Below is a small trained network, with its code and all its weights. Each question gives an input and a target symbol and asks what happens when units are switched off, that is, made to give their printed mean instead of their output.

import numpy as np


def w(rows, s, z=0):
    codes = np.array(rows[::2]) - 128.0
    scale = np.full(codes.shape[1], s)
    scale[-1] = z or s
    return codes * scale


def norm(h):
    return h / np.sqrt((h * h).mean(-1, keepdims=True) + 1e-5)


def f(y):
    return np.maximum(y, 0)


def softmax(a):
    e = np.exp(a - a.max(-1, keepdims=True))
    return e / e.sum(-1, keepdims=True)


def log_softmax(a):
    a = a - a.max(-1, keepdims=True)
    return a - np.log(np.exp(a).sum(-1, keepdims=True))


def net(x, mask):
    ids = ['βδεζημξφψω'.index(c) for c in x.split()]
    T = len(ids)
    res = E[ids] + P[:T]
    r = norm(res)
    for j in range(2):
        rows = slice(3 * j, 3 * j + 3)
        q, k, v = (r @ M[0][rows].T for M in (Q, K, V))
        z = softmax(np.where(np.tri(T) > 0, q @ k.T / 3**0.5, -1e9)) @ v
        o = O[0][rows]
        res = res + np.where(mask[j], z, o[:, -1]) @ o[:, :-1]
    y = f(norm(res) @ A[0][:, :-1].T + A[0][:, -1])
    res = res + np.where(mask[2:10], y, B[0][:, -1]) @ B[0][:, :-1]
    return log_softmax(norm(res)[-1] @ U[:, :-1].T + U[:, -1])


Q, K, V, O, A, B = {}, {}, {}, {}, {}, {}
E = w([
[227,130,160],'β',
[246,120,158],'δ',
[56,208,64],'ε',
[143,79,82],'ζ',
[213,137,145],'η',
[81,68,164],'μ',
[77,67,163],'ξ',
[138,177,179],'φ',
[202,143,162],'ψ',
[230,133,168],'ω',
],0.011)
P = w([
[116,49,254],'0',
[128,26,214],'1',
[160,45,182],'2',
[169,65,169],'3',
[173,79,158],'4',
[176,92,147],'5',
[181,110,139],'6',
[179,119,136],'7',
[178,129,131],'8',
[179,136,125],'9',
[173,140,123],'10',
[168,142,119],'11',
[165,147,115],'12',
[165,153,115],'13',
],0.0048)
Q[0] = w([
[127,135,215],'head 0',
[11,72,135],'head 0',
[43,48,89],'head 0',
[157,97,120],'head 1',
[48,172,169],'head 1',
[112,107,71],'head 1',
],0.012)
K[0] = w([
[104,208,193],'head 0',
[254,80,185],'head 0',
[213,1,204],'head 0',
[85,184,89],'head 1',
[240,171,177],'head 1',
[148,147,13],'head 1',
],0.0077)
V[0] = w([
[160,196,136],'head 0',
[133,112,70],'head 0',
[46,156,79],'head 0',
[219,92,89],'head 1',
[93,254,122],'head 1',
[143,53,90],'head 1',
],0.0057)
O[0] = w([
[150,154,186,158],'head 0',
[121,188,62,60],'head 0',
[246,148,89,63],'head 0',
[189,83,97,165],'head 1',
[76,251,141,2],'head 1',
[136,3,63,111],'head 1',
],0.0048,0.0017)
A[0] = w([
[6,101,104,160],'neuron 0',
[115,185,169,168],'neuron 1',
[43,98,150,212],'neuron 2',
[220,96,164,170],'neuron 3',
[93,35,143,62],'neuron 4',
[126,104,174,17],'neuron 5',
[189,130,125,90],'neuron 6',
[112,154,187,254],'neuron 7',
],0.013,0.0032)
B[0] = w([
[87,249,105,177],'neuron 0',
[157,63,95,192],'neuron 1',
[95,214,61,175],'neuron 2',
[2,189,141,255],'neuron 3',
[170,245,222,177],'neuron 4',
[84,117,126,149],'neuron 5',
[74,182,65,175],'neuron 6',
[185,94,56,214],'neuron 7',
],0.0064,0.0084)
U = w([
[76,158,236,217],'β',
[12,82,88,161],'δ',
[103,56,39,159],'ε',
[229,90,62,227],'ζ',
[135,103,131,15],'η',
[143,126,129,26],'μ',
[152,112,141,2],'ξ',
[138,109,133,8],'φ',
[154,172,93,84],'ψ',
[130,129,127,117],'ω',
],0.012,0.0049)

Each question gives the input, a string of symbols that net reads in full, and the target symbol t.
The units are the heads (3 rows each of Q, K, V and O) and the neurons (one row each of A and B). Each row of codes is followed by its name. A weight is (code - 128) times the scale printed after its matrix; where a second scale follows, it is the last column's (O, A, B and U).
mask holds one flag per unit, heads first, then neurons. A switched-off unit (its flag False) gives its mean, the last column of its rows in O or B, instead of its output. The means were averaged over made-up inputs and are rounded, as every weight is.
A unit's drop is (log p(t) with every unit on - log p(t) with that unit switched off) / (log p(t) with every unit on - log p(t) with every unit switched off).
The circuit of an input: a set's keep is (log p(t) with only the set's units on - log p(t) with every unit switched off) / (log p(t) with every unit on - log p(t) with every unit switched off). Starting from all 10 units, units are removed one at a time, each time the one whose removal leaves the highest keep (on an exact tie, the one counted first), for as long as the keep stays at least 0.8.
units of the circuit, in order: the units of the circuit, biggest drop first
k most important neurons: the k neurons with the biggest drops, biggest first
which heads matter: for each layer, one digit per head in row order, 1 if its drop is at least 0.15 and else 0, layers parted by /
drop when u is switched off: that unit's drop, to one decimal
input φ ζ ω ζ φ φ β, target β: units of the circuit, in order => [neuron 3]
input ζ ζ η, target β: units of the circuit, in order => [neuron 4; neuron 3; head 1; neuron 7]
input φ φ φ φ η η ω φ ζ φ φ, target ζ: which heads matter => 00
input φ ξ ζ ε φ φ φ ε φ φ, target ζ: which heads matter => 01
input ζ ζ ε φ ζ ζ, target β: units of the circuit, in order => [neuron 4; neuron 7]
input ω φ φ φ, target ε: 2 most important neurons => [neuron 4; neuron 7]
input φ φ φ η ξ φ ζ ξ η, target δ: which heads matter => 00
input φ ψ β ζ, target β: 2 most important neurons => [neuron 7; neuron 4]
input δ ζ φ β ψ, target β: which heads matter => 11
input φ ξ ψ φ φ ζ φ φ ψ, target δ: which heads matter => 00
input δ ζ φ ξ φ φ ψ δ ζ ζ ζ φ ψ, target δ: 4 most important neurons => [neuron 3; neuron 4; neuron 6; neuron 0]
input η φ φ ω, target β: drop when neuron 2 is switched off => 0.1
input ξ φ η, target β: drop when neuron 7 is switched off => 0.0
input ζ β ξ, target β: drop when head 1 is switched off => 0.2
